Below is a small trained network, with its code and all its weights. Each question gives an input and a class and asks what happens when units are switched off, that is, made to give their printed mean instead of their output.

import numpy as np


def w(rows, s, z=0):
    codes = np.array(rows[::2]) - 128.0
    scale = np.full(codes.shape[1], s)
    scale[-1] = z or s
    return codes * scale


def norm(h):
    return h / np.sqrt((h * h).mean(-1, keepdims=True) + 1e-5)


def f(y):
    return y / 2 * (1 + np.tanh(0.7978845608 * (y + 0.044715 * y**3)))


def log_softmax(a):
    a = a - a.max(-1, keepdims=True)
    return a - np.log(np.exp(a).sum(-1, keepdims=True))


def net(x, mask):
    res = np.array(x, float).reshape(1, 6) / 4 @ E
    u = 0
    for l in range(2):
        y = f(norm(res) @ A[l][:, :-1].T + A[l][:, -1])
        res = res + np.where(mask[u : u + 7], y, B[l][:, -1]) @ B[l][:, :-1]
        u += 7
    return log_softmax(norm(res)[-1] @ U[:, :-1].T + U[:, -1])


A, B = {}, {}
E = w([
[194,206,58,33,50,96,145,149,33,167,179],'x0',
[44,62,15,45,84,125,123,139,118,61,82],'x1',
[21,221,147,32,67,157,71,148,254,85,157],'x2',
[163,89,179,82,145,95,132,243,169,153,78],'x3',
[208,144,66,136,245,132,84,142,172,51,129],'x4',
[87,188,135,127,95,160,212,125,125,169,52],'x5',
],0.008)
A[0] = w([
[104,128,125,157,136,111,126,178,199,166,19,184],'L0N0',
[170,104,143,185,161,131,113,110,79,120,190,182],'L0N1',
[147,216,140,111,50,86,105,81,93,168,218,41],'L0N2',
[87,186,123,127,101,150,92,76,119,159,217,3],'L0N3',
[166,164,93,130,78,136,82,73,56,132,255,16],'L0N4',
[144,150,59,136,121,128,192,90,44,125,104,212],'L0N5',
[189,151,95,27,110,42,86,195,124,97,124,158],'L0N6',
],0.0087,0.0034)
B[0] = w([
[108,123,171,131,131,72,229,121,235,144,134,221],'L0N0',
[92,151,117,116,86,62,66,26,101,132,133,230],'L0N1',
[164,27,222,120,177,95,213,176,174,162,87,226],'L0N2',
[106,103,135,121,145,166,129,161,215,56,129,178],'L0N3',
[192,134,214,119,160,61,214,162,126,78,43,211],'L0N4',
[168,77,62,113,204,193,181,254,78,162,82,255],'L0N5',
[186,70,19,92,157,138,128,203,185,174,185,254],'L0N6',
],0.0078,0.006)
A[1] = w([
[148,146,168,176,143,173,144,200,23,135,133,159],'L1N0',
[144,153,114,110,123,89,173,96,149,119,61,225],'L1N1',
[48,84,83,62,2,92,125,182,156,148,81,60],'L1N2',
[138,132,233,143,107,111,154,125,130,193,205,118],'L1N3',
[149,201,210,128,68,155,101,153,97,131,137,65],'L1N4',
[154,186,42,21,154,121,143,174,188,119,127,121],'L1N5',
[146,139,182,155,158,60,185,125,205,126,92,4],'L1N6',
],0.0093,0.0037)
B[1] = w([
[135,199,65,93,83,167,185,103,120,137,74,193],'L1N0',
[102,104,133,120,140,206,130,162,136,80,152,206],'L1N1',
[81,203,112,143,23,161,151,6,90,114,125,214],'L1N2',
[111,121,180,131,141,121,69,222,172,148,140,205],'L1N3',
[143,140,201,157,115,57,72,200,153,181,142,127],'L1N4',
[92,128,103,76,191,137,28,155,114,89,222,254],'L1N5',
[148,121,188,118,108,119,176,94,131,110,99,234],'L1N6',
],0.012,0.0076)
U = w([
[160,191,172,210,96,58,7,110,125,206,191,13],'0',
[193,99,43,49,199,131,89,230,138,117,205,211],'1',
[193,173,58,141,73,170,222,122,22,214,34,140],'2',
[152,56,48,201,154,59,65,36,65,96,115,2],'3',
[28,217,90,59,61,206,71,57,172,49,205,152],'4',
[149,97,251,158,129,94,182,148,199,135,89,198],'5',
],0.015,0.0079)

Each question gives the input, the list of numbers given to net, and the class t.
The units are the neurons (one row each of A and B). Each row of codes is followed by its name. A weight is (code - 128) times the scale printed after its matrix; where a second scale follows, it is the last column's (A, B and U).
mask holds one flag per neuron, layer by layer. A switched-off neuron (its flag False) gives its mean, the last column of its row in B, instead of its output. The means were averaged over made-up inputs and are rounded, as every weight is.
A unit's drop is (log p(t) with every unit on - log p(t) with that unit switched off) / (log p(t) with every unit on - log p(t) with every unit switched off).
The circuit of an input: a set's keep is (log p(t) with only the set's units on - log p(t) with every unit switched off) / (log p(t) with every unit on - log p(t) with every unit switched off). Starting from the 12 units with the biggest drops (on a tie, the unit counted first), units are removed one at a time, each time the one whose removal leaves the highest keep (on an exact tie, the one counted first), for as long as the keep stays at least 0.8.
circuit, biggest first: the units of the circuit, biggest drop first
top k neurons: the k neurons with the biggest drops, biggest first
k most important neurons of layer l: the k neurons of layer l with the biggest drops, biggest first
drop when u is switched off: that unit's drop, to one decimal
input [6,-5,7,-7,-6,5], class 5: most important neuron of layer 0 : [L0N2]
input [-4,3,-4,-1,-1,0], class 3: top 4 neurons : [L0N4, L0N2, L0N1, L1N0]
input [-1,-5,5,-8,6,-7], class 5: circuit, biggest first : [L0N4, L1N5, L0N6]
input [-2,-7,-1,-8,2,7], class 2: top 3 neurons : [L0N0, L0N5, L1N0]
input [-2,6,4,5,1,-8], class 4: top 3 neurons : [L1N2, L0N5, L0N2]
input [7,1,6,-6,-8,0], class 5: top 2 neurons : [L0N2, L0N4]
input [0,2,1,6,-6,7], class 4: top 2 neurons : [L1N2, L0N2]
input [-1,2,-5,0,5,-5], class 3: circuit, biggest first : [L0N1, L1N5]
input [-3,4,-6,-2,-3,-2], class 2: top 3 neurons : [L0N5, L1N5, L1N0]
input [-2,4,1,7,-6,4], class 4: top 2 neurons : [L1N2, L0N2]
input [-1,-7,8,1,2,-3], class 5: top 3 neurons : [L0N5, L0N6, L1N6]
input [2,-7,-5,5,5,5], class 2: top 2 neurons : [L1N0, L0N2]
input [8,-8,-1,-5,6,-2], class 5: top 3 neurons : [L0N4, L0N2, L1N6]
input [4,-3,8,-8,-2,-1], class 5: circuit, biggest first : [L0N2]
input [1,0,2,-8,-1,8], class 2: 2 most important neurons of layer 0 : [L0N6, L0N5]
input [5,0,1,5,-6,2], class 4: top 2 neurons : [L1N2, L1N5]
input [-7,5,-3,-7,6,-7], class 3: drop when L1N6 is switched off : 0.0
input [1,8,0,8,-4,-2], class 4: drop when L1N2 is switched off : 1.1
input [-8,7,-1,2,2,-1], class 5: drop when L0N0 is switched off : 0.1
input [5,-1,7,0,5,2], class 1: circuit, biggest first : [L0N6]
